Here is a tiny trained network, its code and every weight. The questions are about switching its units off for an input and a target symbol, where a switched-off unit gives its printed mean instead of its output.

import numpy as np


def w(rows, s, z=0):
    codes = np.array(rows[::2]) - 128.0
    scale = np.full(codes.shape[1], s)
    scale[-1] = z or s
    return codes * scale


def f(y):
    return y / 2 * (1 + np.tanh(0.7978845608 * (y + 0.044715 * y**3)))


def softmax(a):
    e = np.exp(a - a.max(-1, keepdims=True))
    return e / e.sum(-1, keepdims=True)


def log_softmax(a):
    a = a - a.max(-1, keepdims=True)
    return a - np.log(np.exp(a).sum(-1, keepdims=True))


def net(x, mask):
    ids = ['αβδζθμξπσψω'.index(c) for c in x.split()]
    T = len(ids)
    res = E[ids] + P[:T]
    u = 0
    for l in range(2):
        q, k, v = (res @ M[l].T for M in (Q, K, V))
        z = softmax(np.where(np.tri(T) > 0, q @ k.T / 2**0.5, -1e9)) @ v
        res = res + np.where(mask[u], z, O[l][:, -1]) @ O[l][:, :-1]
        u += 1
        y = f(res @ A[l][:, :-1].T + A[l][:, -1])
        res = res + np.where(mask[u : u + 12], y, B[l][:, -1]) @ B[l][:, :-1]
        u += 12
    return log_softmax(res[-1] @ U[:, :-1].T + U[:, -1])


Q, K, V, O, A, B = {}, {}, {}, {}, {}, {}
E = w([
[149,104,146,182,231,191,139,178,108,86,203],'α',
[198,146,137,119,138,188,131,105,135,146,63],'β',
[218,166,114,137,70,68,110,181,118,102,149],'δ',
[89,87,102,107,60,107,220,170,108,46,53],'ζ',
[140,124,158,101,127,223,174,102,184,107,99],'θ',
[139,74,116,137,82,44,230,237,111,88,151],'μ',
[94,207,175,212,99,112,95,216,77,116,101],'ξ',
[74,135,48,97,190,175,56,57,31,119,43],'π',
[234,86,211,172,116,92,153,129,103,146,89],'σ',
[154,103,163,154,184,150,168,169,92,227,97],'ψ',
[98,134,116,69,166,130,59,79,250,80,112],'ω',
],0.015)
P = w([
[114,79,9,236,87,29,138,100,142,244,196],'0',
[99,72,85,224,72,70,218,132,159,116,123],'1',
[204,173,107,150,97,128,198,152,128,93,89],'2',
[164,193,192,127,109,142,177,137,148,110,90],'3',
[141,156,211,67,26,99,170,166,205,115,8],'4',
[87,194,234,94,109,151,184,207,84,78,12],'5',
[79,208,212,30,104,80,132,203,163,201,1],'6',
[93,190,242,140,191,147,113,132,53,212,44],'7',
[201,92,148,46,115,134,117,115,175,166,12],'8',
],0.0055)
Q[0] = w([
[111,47,138,75,67,135,60,104,36,220,250],'0.h1',
[189,130,243,211,103,155,197,252,125,199,52],'0.h1',
],0.0046)
K[0] = w([
[143,47,81,205,43,182,157,106,119,139,120],'0.h1',
[61,133,155,19,191,119,77,72,48,126,2],'0.h1',
],0.0055)
V[0] = w([
[57,159,88,255,144,145,108,60,50,182,37],'0.h1',
[204,125,200,218,67,175,219,158,80,173,97],'0.h1',
],0.0051)
O[0] = w([
[69,112,97,61,103,162,18,154,113,44,127,193],'0.h1',
[114,77,158,40,94,104,133,244,90,64,209,253],'0.h1',
],0.011,0.0036)
A[0] = w([
[202,128,137,95,105,128,144,136,105,56,74,194],'0.n1',
[253,179,188,129,176,143,105,152,141,39,128,192],'0.n2',
[106,59,112,122,203,135,179,140,15,188,153,174],'0.n3',
[180,152,138,182,210,87,152,112,116,154,91,115],'0.n4',
[176,168,108,139,145,189,116,93,51,106,125,149],'0.n5',
[98,120,175,95,157,113,187,151,168,222,107,191],'0.n6',
[142,72,182,192,41,87,49,125,161,75,62,254],'0.n7',
[87,160,112,107,157,180,183,115,139,47,117,178],'0.n8',
[97,188,146,146,95,143,93,50,141,95,123,4],'0.n9',
[142,62,236,146,85,166,63,203,61,95,120,198],'0.n10',
[99,174,153,120,105,103,245,176,122,39,71,185],'0.n11',
[188,71,249,96,95,115,98,153,171,83,110,173],'0.n12',
],0.006,0.0038)
B[0] = w([
[30,99,141,138,130,124,195,105,106,198,215,190],'0.n1',
[4,159,159,151,79,119,174,51,145,233,146,187],'0.n2',
[190,39,56,62,107,114,136,111,221,255,5,170],'0.n3',
[169,147,140,31,194,97,215,170,149,112,71,140],'0.n4',
[31,162,122,120,59,79,114,133,221,87,137,134],'0.n5',
[240,74,165,179,104,234,104,147,102,157,71,162],'0.n6',
[77,221,62,48,174,169,160,37,43,146,97,189],'0.n7',
[30,192,196,157,121,66,80,103,39,165,64,151],'0.n8',
[230,46,121,63,134,114,137,208,142,244,180,127],'0.n9',
[124,156,132,34,39,127,135,86,38,117,93,246],'0.n10',
[1,109,182,172,83,194,65,101,138,245,66,206],'0.n11',
[97,165,223,158,152,141,201,47,13,102,118,214],'0.n12',
],0.0047,0.012)
Q[1] = w([
[191,186,96,156,203,77,58,148,206,54,85],'1.h1',
[105,152,194,163,92,97,187,254,180,145,166],'1.h1',
],0.005)
K[1] = w([
[51,130,2,137,125,121,199,53,180,65,231],'1.h1',
[83,174,251,184,101,188,184,142,181,148,49],'1.h1',
],0.0037)
V[1] = w([
[45,123,105,213,88,252,71,92,173,90,127],'1.h1',
[96,191,173,176,100,10,202,40,63,103,119],'1.h1',
],0.0049)
O[1] = w([
[123,105,139,210,4,214,41,101,108,135,140,2],'1.h1',
[130,104,125,182,110,77,182,2,27,18,85,226],'1.h1',
],0.0095,0.0047)
A[1] = w([
[103,133,160,77,136,162,103,180,123,163,108,128],'1.n1',
[101,106,148,109,80,206,113,127,68,155,89,191],'1.n2',
[142,126,139,143,122,111,157,109,171,181,80,132],'1.n3',
[91,131,79,158,110,93,141,73,164,74,120,201],'1.n4',
[86,133,200,105,85,180,151,189,120,127,128,85],'1.n5',
[56,186,178,115,151,111,124,147,179,136,159,171],'1.n6',
[94,64,158,108,128,142,96,131,137,120,79,252],'1.n7',
[154,57,94,178,119,133,112,158,203,154,254,90],'1.n8',
[89,108,164,136,250,93,91,122,178,26,133,234],'1.n9',
[114,148,180,94,81,121,120,82,111,82,82,129],'1.n10',
[68,138,118,163,70,152,138,156,135,179,127,209],'1.n11',
[124,135,112,72,134,133,61,124,87,88,159,150],'1.n12',
],0.0071,0.0027)
B[1] = w([
[183,174,123,137,143,206,93,113,100,105,127,191],'1.n1',
[140,144,123,160,129,65,70,133,147,63,186,247],'1.n2',
[55,138,183,131,155,155,119,224,159,108,155,158],'1.n3',
[174,218,46,147,105,219,127,201,132,166,109,162],'1.n4',
[211,65,138,155,159,118,61,108,13,143,128,203],'1.n5',
[179,143,129,96,121,114,79,126,61,223,61,154],'1.n6',
[179,163,127,120,90,113,220,124,126,140,169,185],'1.n7',
[31,31,38,181,248,200,17,63,121,82,151,129],'1.n8',
[141,206,115,178,22,149,189,125,126,195,26,138],'1.n9',
[34,117,88,160,114,126,148,92,132,134,151,242],'1.n10',
[253,118,98,66,63,128,115,158,178,198,188,167],'1.n11',
[127,115,227,145,108,164,178,183,190,135,152,149],'1.n12',
],0.0055,0.015)
U = w([
[60,107,39,136,211,141,128,104,120,144,164,96],'α',
[114,164,145,78,107,152,183,132,191,52,208,132],'β',
[214,224,39,157,153,64,154,92,126,97,183,184],'δ',
[123,122,44,150,72,143,180,119,127,161,144,2],'ζ',
[221,108,150,197,74,127,134,52,167,165,232,170],'θ',
[71,84,157,154,64,73,193,163,184,175,169,136],'μ',
[98,159,157,154,93,95,131,177,129,54,164,69],'ξ',
[103,132,101,101,120,112,99,117,153,111,95,54],'π',
[46,138,118,115,171,117,197,140,120,20,115,114],'σ',
[144,179,183,38,136,121,119,146,96,185,137,96],'ψ',
[122,253,143,188,85,141,228,160,192,200,43,232],'ω',
],0.0049,0.0023)

Each question gives the input, a string of symbols that net reads in full, and the target symbol t.
The units are the heads (2 rows each of Q, K, V and O) and the neurons (one row each of A and B). Each row of codes is followed by its name. A weight is (code - 128) times the scale printed after its matrix; where a second scale follows, it is the last column's (O, A, B and U).
mask holds one flag per unit, layer by layer, with each layer's heads first. A switched-off unit (its flag False) gives its mean, the last column of its rows in O or B, instead of its output. The means were averaged over made-up inputs and are rounded, as every weight is.
A unit's drop is (log p(t) with every unit on - log p(t) with that unit switched off) / (log p(t) with every unit on - log p(t) with every unit switched off).
The circuit of an input: a set's keep is (log p(t) with only the set's units on - log p(t) with every unit switched off) / (log p(t) with every unit on - log p(t) with every unit switched off). Starting from the 12 units with the biggest drops (on a tie, the unit counted first), units are removed one at a time, each time the one whose removal leaves the highest keep (on an exact tie, the one counted first), for as long as the keep stays at least 0.8.
circuit, biggest first: the units of the circuit, biggest drop first
unit that matters most: the unit with the biggest drop
top k neurons: the k neurons with the biggest drops, biggest first
top k neurons in layer l: the k neurons of layer l with the biggest drops, biggest first
input ψ α ψ α ω β, target ω: circuit, biggest first : (0.h1)
input π β σ α ω μ ψ σ, target θ: top 2 neurons in layer 0 : (0.n9, 0.n12)
input θ ω ζ ψ ψ θ ω ψ, target ω: circuit, biggest first : (0.h1, 1.n5)
input σ μ σ μ, target σ: circuit, biggest first : (1.h1, 0.n12, 0.h1)
input π β ξ μ σ ω ψ ψ α, target θ: circuit, biggest first : (0.h1, 1.h1)
input ψ α μ ψ δ, target ψ: top 2 neurons : (0.n3, 1.n6)
input ω α δ α σ, target σ: circuit, biggest first : (1.h1, 0.n12)
input δ ψ μ ξ, target ψ: top 3 neurons in layer 0 : (0.n7, 0.n3, 0.n6)
input σ ω δ α β ψ μ, target ψ: top 2 neurons : (0.n3, 0.n11)
input σ ζ ω μ π ψ, target σ: circuit, biggest first : (0.h1, 1.h1, 1.n11, 0.n11)
input π ω ζ σ, target θ: circuit, biggest first : (0.h1, 1.h1)
input π ψ ψ θ δ, target θ: circuit, biggest first : (1.h1, 0.h1, 1.n11)
input σ ψ ψ, target ψ: circuit, biggest first : (1.h1, 0.h1, 0.n3, 1.n10)
input ψ σ β π, target ψ: unit that matters most : 1.h1
input α δ ψ α ω β ψ θ α, target ψ: top 3 neurons : (0.n6, 0.n2, 1.n10)
input β ψ μ σ α, target σ: top 3 neurons : (0.n12, 0.n11, 0.n10)
input θ ξ ψ, target ψ: circuit, biggest first : (0.h1, 1.h1, 0.n3, 1.n10)
input σ α ψ μ α ω, target ω: top 2 neurons : (1.n9, 0.n10)
input δ δ ζ, target ζ: top 4 neurons : (0.n11, 1.n4, 1.n11, 1.n10)
input ξ ζ μ δ ψ ζ, target ψ: unit that matters most : 0.n11
input ω δ α α β μ σ ψ μ, target ψ: top 4 neurons in layer 0 : (0.n3, 0.n7, 0.n1, 0.n6)
input θ δ α ξ, target ξ: top 2 neurons in layer 1 : (1.n2, 1.n12)
input σ ξ π, target σ: top 2 neurons : (0.n10, 1.n11)
input ξ θ δ ω δ α σ μ ξ, target σ: top 2 neurons : (0.n4, 1.n11)
input θ ζ ω α, target ω: top 2 neurons in layer 0 : (0.n4, 0.n10)
input β θ ψ β, target ψ: top 3 neurons : (0.n3, 1.n6, 0.n2)
input δ π α, target ω: top neuron : (1.n9)
input ζ α μ σ α, target σ: top 2 neurons in layer 0 : (0.n12, 0.n10)
